Below is a small trained network, with its code and all its weights. Each question gives an input and a class and asks what happens when units are switched off, that is, made to give their printed mean instead of their output.

import numpy as np


def w(rows, s, z=0):
    codes = np.array(rows[::2]) - 128.0
    scale = np.full(codes.shape[1], s)
    scale[-1] = z or s
    return codes * scale


def norm(h):
    return h / np.sqrt((h * h).mean(-1, keepdims=True) + 1e-5)


def f(y):
    return np.maximum(y, 0)


def log_softmax(a):
    a = a - a.max(-1, keepdims=True)
    return a - np.log(np.exp(a).sum(-1, keepdims=True))


def net(x, mask):
    res = np.array(x, float).reshape(1, 2) / 4 @ E
    u = 0
    for l in range(2):
        y = f(norm(res) @ A[l][:, :-1].T + A[l][:, -1])
        res = res + np.where(mask[u : u + 9], y, B[l][:, -1]) @ B[l][:, :-1]
        u += 9
    return log_softmax(norm(res)[-1] @ U[:, :-1].T + U[:, -1])


A, B = {}, {}
E = w([
[121,2,38,87],'x0',
[234,109,93,56],'x1',
],0.0072)
A[0] = w([
[168,63,85,145,179],'L0N1',
[193,150,95,120,90],'L0N2',
[123,49,173,109,149],'L0N3',
[86,43,95,149,84],'L0N4',
[96,103,152,2,73],'L0N5',
[118,119,156,114,76],'L0N6',
[248,187,141,110,2],'L0N7',
[104,181,69,85,74],'L0N8',
[6,145,104,183,138],'L0N9',
],0.0081,0.004)
B[0] = w([
[133,252,135,130,250],'L0N1',
[103,138,185,134,183],'L0N2',
[116,139,96,106,193],'L0N3',
[75,87,64,130,222],'L0N4',
[122,138,127,170,168],'L0N5',
[132,118,120,133,128],'L0N6',
[247,127,83,181,208],'L0N7',
[119,144,130,139,128],'L0N8',
[121,95,198,99,252],'L0N9',
],0.021,0.0047)
A[1] = w([
[239,127,160,158,84],'L1N1',
[148,151,185,154,92],'L1N2',
[79,111,114,179,40],'L1N3',
[164,132,237,164,22],'L1N4',
[153,67,176,129,252],'L1N5',
[206,132,30,144,184],'L1N6',
[115,141,139,89,174],'L1N7',
[252,174,149,73,74],'L1N8',
[110,169,118,131,131],'L1N9',
],0.018,0.0027)
B[1] = w([
[212,97,213,215,222],'L1N1',
[55,177,179,135,185],'L1N2',
[227,148,153,133,147],'L1N3',
[74,219,2,133,212],'L1N4',
[107,119,190,168,174],'L1N5',
[13,228,162,185,246],'L1N6',
[163,121,83,152,161],'L1N7',
[239,42,106,88,244],'L1N8',
[109,72,141,116,168],'L1N9',
],0.02,0.012)
U = w([
[185,85,127,95,30],'0',
[253,153,182,220,189],'1',
[91,48,22,64,131],'2',
[20,242,94,173,196],'3',
[81,30,197,146,146],'4',
[140,148,166,34,3],'5',
[160,139,118,31,11],'6',
[203,187,68,107,74],'7',
],0.015,0.0071)

Each question gives the input, the list of numbers given to net, and the class t.
The units are the neurons (one row each of A and B). Each row of codes is followed by its name. A weight is (code - 128) times the scale printed after its matrix; where a second scale follows, it is the last column's (A, B and U).
mask holds one flag per neuron, layer by layer. A switched-off neuron (its flag False) gives its mean, the last column of its row in B, instead of its output. The means were averaged over made-up inputs and are rounded, as every weight is.
A unit's drop is (log p(t) with every unit on - log p(t) with that unit switched off) / (log p(t) with every unit on - log p(t) with every unit switched off).
The circuit of an input: a set's keep is (log p(t) with only the set's units on - log p(t) with every unit switched off) / (log p(t) with every unit on - log p(t) with every unit switched off). Starting from the 12 units with the biggest drops (on a tie, the unit counted first), units are removed one at a time, each time the one whose removal leaves the highest keep (on an exact tie, the one counted first), for as long as the keep stays at least 0.8.
circuit, biggest first: the units of the circuit, biggest drop first
unit that matters most: the unit with the biggest drop
k most important neurons: the k neurons with the biggest drops, biggest first
top k neurons in layer l: the k neurons of layer l with the biggest drops, biggest first
drop of u: that unit's drop, to one decimal
input [6,6], class 3: unit that matters most => L0N9
input [0,0], class 0: top 4 neurons in layer 0 => (L0N4 L0N9 L0N2 L0N7)
input [1,1], class 3: 3 most important neurons => (L1N8 L1N1 L0N9)
input [5,7], class 7: circuit, biggest first => (L0N1 L1N8 L1N1 L0N7)
input [3,-8], class 4: circuit, biggest first => (L0N9 L0N1)
input [8,-8], class 2: circuit, biggest first => (L1N6 L1N1)
input [2,-8], class 4: circuit, biggest first => (L0N9 L1N6 L1N1)
input [2,3], class 7: 3 most important neurons => (L0N1 L1N1 L1N6)
input [4,-5], class 4: top 2 neurons in layer 1 => (L1N4 L1N6)
input [2,-6], class 4: 4 most important neurons => (L0N9 L0N1 L1N6 L0N4)
input [6,-3], class 2: 3 most important neurons => (L0N7 L1N6 L1N1)
input [6,-7], class 4: 4 most important neurons => (L1N4 L0N9 L1N6 L1N8)
input [6,-8], class 4: 2 most important neurons => (L1N4 L0N9)
input [7,7], class 3: circuit, biggest first => (L1N6)
input [6,5], class 3: drop of L0N9 => 0.3
input [3,-2], class 2: drop of L1N4 => 0.2
input [6,-5], class 2: drop of L1N6 => 0.9
